Below are the code and all the weights of a small trained network. Each question names an input and a class and asks about switching units off, where a switched-off unit gives its printed mean instead of its output.

import numpy as np


def w(rows, s, z=0):
    codes = np.array(rows[::2]) - 128.0
    scale = np.full(codes.shape[1], s)
    scale[-1] = z or s
    return codes * scale


def f(y):
    return np.maximum(y, 0)


def log_softmax(a):
    a = a - a.max(-1, keepdims=True)
    return a - np.log(np.exp(a).sum(-1, keepdims=True))


def net(x, mask):
    res = np.array(x, float).reshape(1, 4) / 4 @ E
    y = f(res @ A[0][:, :-1].T + A[0][:, -1])
    res = res + np.where(mask, y, B[0][:, -1]) @ B[0][:, :-1]
    return log_softmax(res[-1] @ U[:, :-1].T + U[:, -1])


A, B = {}, {}
E = w([
[115,40,119],'x0',
[143,118,248],'x1',
[128,128,128],'x2',
[29,135,147],'x3',
],0.016)
A[0] = w([
[112,85,76,149],'n1',
[117,199,97,149],'n2',
[44,139,140,132],'n3',
[130,80,85,119],'n4',
[183,213,171,212],'n5',
[129,19,180,100],'n6',
[81,72,160,175],'n7',
[124,211,89,178],'n8',
[151,168,185,168],'n9',
[114,65,78,134],'n10',
[154,211,180,154],'n11',
[9,147,145,147],'n12',
[115,205,54,182],'n13',
[125,200,92,176],'n14',
[30,135,142,163],'n15',
[89,122,77,217],'n16',
[220,122,115,253],'n17',
[134,160,145,131],'n18',
],0.015,0.0065)
B[0] = w([
[94,135,62,188],'n1',
[184,136,161,198],'n2',
[122,211,130,214],'n3',
[74,110,95,174],'n4',
[93,95,193,241],'n5',
[232,128,130,210],'n6',
[170,170,112,200],'n7',
[191,107,174,217],'n8',
[104,116,179,206],'n9',
[77,134,58,189],'n10',
[70,120,184,222],'n11',
[115,221,134,253],'n12',
[183,120,138,236],'n13',
[187,111,160,207],'n14',
[139,232,127,234],'n15',
[155,158,62,207],'n16',
[92,7,122,239],'n17',
[77,147,183,161],'n18',
],0.011,0.015)
U = w([
[241,3,139,217],'0',
[225,195,153,124],'1',
[3,32,179,151],'2',
[1,183,185,4],'3',
[33,12,36,94],'4',
[16,177,51,133],'5',
],0.009,0.0025)

Each question gives the input, the list of numbers given to net, and the class t.
The units are the neurons (one row each of A and B). Each row of codes is followed by its name. A weight is (code - 128) times the scale printed after its matrix; where a second scale follows, it is the last column's (A, B and U).
mask holds one flag per neuron, in row order. A switched-off neuron (its flag False) gives its mean, the last column of its row in B, instead of its output. The means were averaged over made-up inputs and are rounded, as every weight is.
A unit's drop is (log p(t) with every unit on - log p(t) with that unit switched off) / (log p(t) with every unit on - log p(t) with every unit switched off).
most important unit: the unit with the biggest drop
k most important neurons: the k neurons with the biggest drops, biggest first
drop of u: that unit's drop, to one decimal
input [2,1,5,-4], class 0: most important unit	n11
input [-7,0,-4,7], class 1: 3 most important neurons	[n8, n2, n14]
input [1,5,-3,-1], class 0: 2 most important neurons	[n6, n12]
input [8,5,-1,1], class 1: 3 most important neurons	[n17, n7, n5]
input [1,7,-6,8], class 1: 2 most important neurons	[n6, n7]
input [1,-1,0,8], class 5: 2 most important neurons	[n6, n8]
input [1,-4,3,5], class 5: drop of n6	1.0
input [2,-4,-3,8], class 5: drop of n13	0.0
input [1,-7,2,-3], class 4: drop of n6	0.2
input [0,7,-3,-6], class 2: drop of n5	0.1
